Below are the code and all the weights of a small trained network. Each question names an input and a target symbol and asks about switching units off, where a switched-off unit gives its printed mean instead of its output.

import numpy as np


def w(rows, s, z=0):
    codes = np.array(rows[::2]) - 128.0
    scale = np.full(codes.shape[1], s)
    scale[-1] = z or s
    return codes * scale


def norm(h):
    return h / np.sqrt((h * h).mean(-1, keepdims=True) + 1e-5)


def f(y):
    return np.maximum(y, 0)


def softmax(a):
    e = np.exp(a - a.max(-1, keepdims=True))
    return e / e.sum(-1, keepdims=True)


def log_softmax(a):
    a = a - a.max(-1, keepdims=True)
    return a - np.log(np.exp(a).sum(-1, keepdims=True))


def net(x, mask):
    ids = ['Λγεζτω'.index(c) for c in x.split()]
    T = len(ids)
    res = E[ids] + P[:T]
    u = 0
    for l in range(2):
        q, k, v = (norm(res) @ M[l].T for M in (Q, K, V))
        z = softmax(np.where(np.tri(T) > 0, q @ k.T / 2**0.5, -1e9)) @ v
        res = res + np.where(mask[u], z, O[l][:, -1]) @ O[l][:, :-1]
        u += 1
        y = f(norm(res) @ A[l][:, :-1].T + A[l][:, -1])
        res = res + np.where(mask[u : u + 8], y, B[l][:, -1]) @ B[l][:, :-1]
        u += 8
    return log_softmax(norm(res)[-1] @ U[:, :-1].T + U[:, -1])


Q, K, V, O, A, B = {}, {}, {}, {}, {}, {}
E = w([
[114,99,238,85,173,65,207,113,118],'Λ',
[202,80,143,228,109,213,219,224,126],'γ',
[127,118,254,80,179,91,170,133,102],'ε',
[46,120,202,118,175,115,168,79,73],'ζ',
[127,156,159,13,138,104,231,146,71],'τ',
[99,223,117,132,59,84,62,155,137],'ω',
],0.0006)
P = w([
[73,168,220,4,243,149,185,160,254],'0',
[106,178,214,63,195,106,209,170,189],'1',
[117,149,197,117,170,119,172,166,99],'2',
[141,132,175,145,139,115,162,145,86],'3',
[165,125,157,161,120,124,150,131,82],'4',
[168,129,159,160,99,137,140,120,86],'5',
[173,108,149,155,83,153,136,114,82],'6',
[181,116,159,154,73,163,122,110,94],'7',
[171,101,149,146,53,183,122,107,97],'8',
],0.00058)
Q[0] = w([
[118,85,6,109,189,43,79,83,165],'L0H1',
[142,48,20,128,197,71,83,94,182],'L0H1',
],0.0018)
K[0] = w([
[89,186,186,104,87,54,73,95,2],'L0H1',
[92,175,172,141,74,68,76,109,13],'L0H1',
],0.0022)
V[0] = w([
[160,78,137,147,171,177,163,123,83],'L0H1',
[253,97,106,207,80,223,152,190,155],'L0H1',
],0.0023)
O[0] = w([
[128,119,94,159,5,80,189,121,219,85],'L0H1',
[231,66,21,188,58,52,167,128,71,3],'L0H1',
],0.0015,0.0011)
A[0] = w([
[166,93,140,138,178,175,160,139,20,137],'L0N1',
[70,165,103,105,115,60,119,174,220,2],'L0N2',
[77,170,110,95,178,201,61,153,208,116],'L0N3',
[79,125,125,48,183,225,106,78,221,77],'L0N4',
[137,112,146,66,126,82,213,175,162,156],'L0N5',
[75,122,122,77,184,233,93,107,203,117],'L0N6',
[101,120,128,55,169,207,106,144,248,80],'L0N7',
[161,139,108,177,63,167,130,180,169,232],'L0N8',
],0.0016,0.00087)
B[0] = w([
[43,155,63,140,125,81,133,158,208,220],'L0N1',
[113,182,123,77,142,116,244,115,253,147],'L0N2',
[131,132,100,183,83,54,156,142,76,250],'L0N3',
[181,105,94,195,73,140,145,137,90,235],'L0N4',
[117,148,122,167,161,172,31,110,85,232],'L0N5',
[169,122,94,204,76,124,137,138,86,238],'L0N6',
[186,116,79,201,113,133,149,139,76,217],'L0N7',
[94,75,117,104,206,100,157,111,133,250],'L0N8',
],0.0015,0.0012)
Q[1] = w([
[237,8,10,129,182,46,185,136,218],'L1H1',
[129,116,176,252,7,76,240,144,14],'L1H1',
],0.0034)
K[1] = w([
[22,216,249,43,147,155,33,52,164],'L1H1',
[113,180,4,111,2,23,97,72,130],'L1H1',
],0.0035)
V[1] = w([
[156,137,117,66,210,140,230,143,34],'L1H1',
[133,61,178,203,254,95,119,138,173],'L1H1',
],0.0014)
O[1] = w([
[189,182,162,32,88,241,118,4,160,255],'L1H1',
[143,7,80,144,50,151,144,201,173,203],'L1H1',
],0.0015,0.00084)
A[1] = w([
[116,172,143,183,151,127,105,149,85,23],'L1N1',
[76,109,99,69,200,124,170,146,253,23],'L1N2',
[83,194,134,124,200,53,103,130,88,35],'L1N3',
[116,182,118,144,248,74,96,145,71,62],'L1N4',
[168,150,167,129,162,113,153,132,166,79],'L1N5',
[73,103,162,68,145,175,159,148,152,152],'L1N6',
[159,100,127,147,97,148,73,155,90,71],'L1N7',
[145,82,102,124,158,120,171,166,196,247],'L1N8',
],0.0028,0.0011)
B[1] = w([
[96,133,114,93,131,123,152,123,195,235],'L1N1',
[115,6,39,107,188,100,111,3,147,168],'L1N2',
[53,222,111,170,218,112,98,180,38,224],'L1N3',
[47,210,73,198,165,43,68,201,68,231],'L1N4',
[100,124,70,155,139,164,104,121,91,167],'L1N5',
[162,95,85,122,110,77,115,123,141,248],'L1N6',
[198,66,119,197,161,188,153,165,113,170],'L1N7',
[98,168,151,93,136,123,83,114,125,229],'L1N8',
],0.0034,0.0015)
U = w([
[122,26,23,45,215,45,58,7,152,137],'Λ',
[196,160,142,43,3,11,82,219,231,142],'γ',
[248,23,113,240,150,238,82,239,75,117],'ε',
[2,80,213,178,145,188,253,145,235,8],'ζ',
[180,244,213,28,164,243,170,13,77,125],'τ',
[40,231,101,190,214,60,61,222,16,199],'ω',
],0.0033,0.0017)

Each question gives the input, a string of symbols that net reads in full, and the target symbol t.
The units are the heads (2 rows each of Q, K, V and O) and the neurons (one row each of A and B). Each row of codes is followed by its name. A weight is (code - 128) times the scale printed after its matrix; where a second scale follows, it is the last column's (O, A, B and U).
mask holds one flag per unit, layer by layer, with each layer's heads first. A switched-off unit (its flag False) gives its mean, the last column of its rows in O or B, instead of its output. The means were averaged over made-up inputs and are rounded, as every weight is.
A unit's drop is (log p(t) with every unit on - log p(t) with that unit switched off) / (log p(t) with every unit on - log p(t) with every unit switched off).
The circuit of an input: a set's keep is (log p(t) with only the set's units on - log p(t) with every unit switched off) / (log p(t) with every unit on - log p(t) with every unit switched off). Starting from the 12 units with the biggest drops (on a tie, the unit counted first), units are removed one at a time, each time the one whose removal leaves the highest keep (on an exact tie, the one counted first), for as long as the keep stays at least 0.8.
circuit, biggest first: the units of the circuit, biggest drop first
most important unit: the unit with the biggest drop
top k neurons: the k neurons with the biggest drops, biggest first
top k neurons in layer l: the k neurons of layer l with the biggest drops, biggest first
input ε ε ω τ γ ε, target ε: most important unit => L0H1
input ζ ζ ω τ ζ γ Λ, target Λ: top 2 neurons in layer 0 => L0N6; L0N4
input ω γ ζ ω ζ ε γ, target ζ: circuit, biggest first => L1N4; L1N6; L1N3; L0N1
input ε τ τ, target τ: circuit, biggest first => L1H1; L1N4
input ω Λ ω τ γ ε ε, target γ: top 2 neurons => L0N6; L0N4
input γ ε γ ω γ ω ω ω ω, target ε: circuit, biggest first => L1N7; L1N4
input τ ζ ε, target τ: circuit, biggest first => L1H1; L1N4
input τ ω γ ε Λ ω, target γ: top 3 neurons in layer 1 => L1N3; L1N4; L1N2
input ε ζ γ τ, target Λ: circuit, biggest first => L1H1; L1N6; L1N4
input ω ω ω ω τ γ ω τ, target γ: top 2 neurons => L0N8; L0N1
input γ ε ω ω Λ Λ, target γ: top 2 neurons => L0N8; L0N5
input ω τ τ τ ε ε ω ω γ, target Λ: top 4 neurons in layer 0 => L0N8; L0N3; L0N6; L0N4
input Λ ω ω γ ε ω ω ω ω, target ε: top 2 neurons in layer 0 => L0N3; L0N6
input ω γ ζ ω ε, target Λ: most important unit => L1H1
input γ ω ω ω γ ω ε τ ζ, target τ: top 4 neurons in layer 1 => L1N4; L1N6; L1N3; L1N2
input ζ ω γ γ ζ, target ζ: top 3 neurons => L1N4; L1N3; L1N6
input γ τ γ, target τ: top 2 neurons => L1N4; L1N8
input ω Λ ε ε ζ, target ζ: top 4 neurons in layer 1 => L1N4; L1N3; L1N8; L1N1
input Λ ζ ω γ Λ ω ζ, target γ: top 3 neurons => L0N8; L1N6; L1N3
input ε ω γ ζ, target Λ: most important unit => L1H1
input ω ζ γ ζ, target γ: top 2 neurons in layer 0 => L0N8; L0N2
input γ ω Λ γ τ, target τ: top 2 neurons => L1N4; L0N3
input ε ω ζ ε γ ε τ γ, target τ: top 4 neurons in layer 1 => L1N4; L1N8; L1N3; L1N6
input ω ω ω ε ω τ ε ε, target τ: top 3 neurons in layer 1 => L1N4; L1N3; L1N2
input ω γ ω, target γ: top 2 neurons => L0N2; L1N3
input ε ζ τ ω γ, target Λ: top 2 neurons => L0N8; L0N1
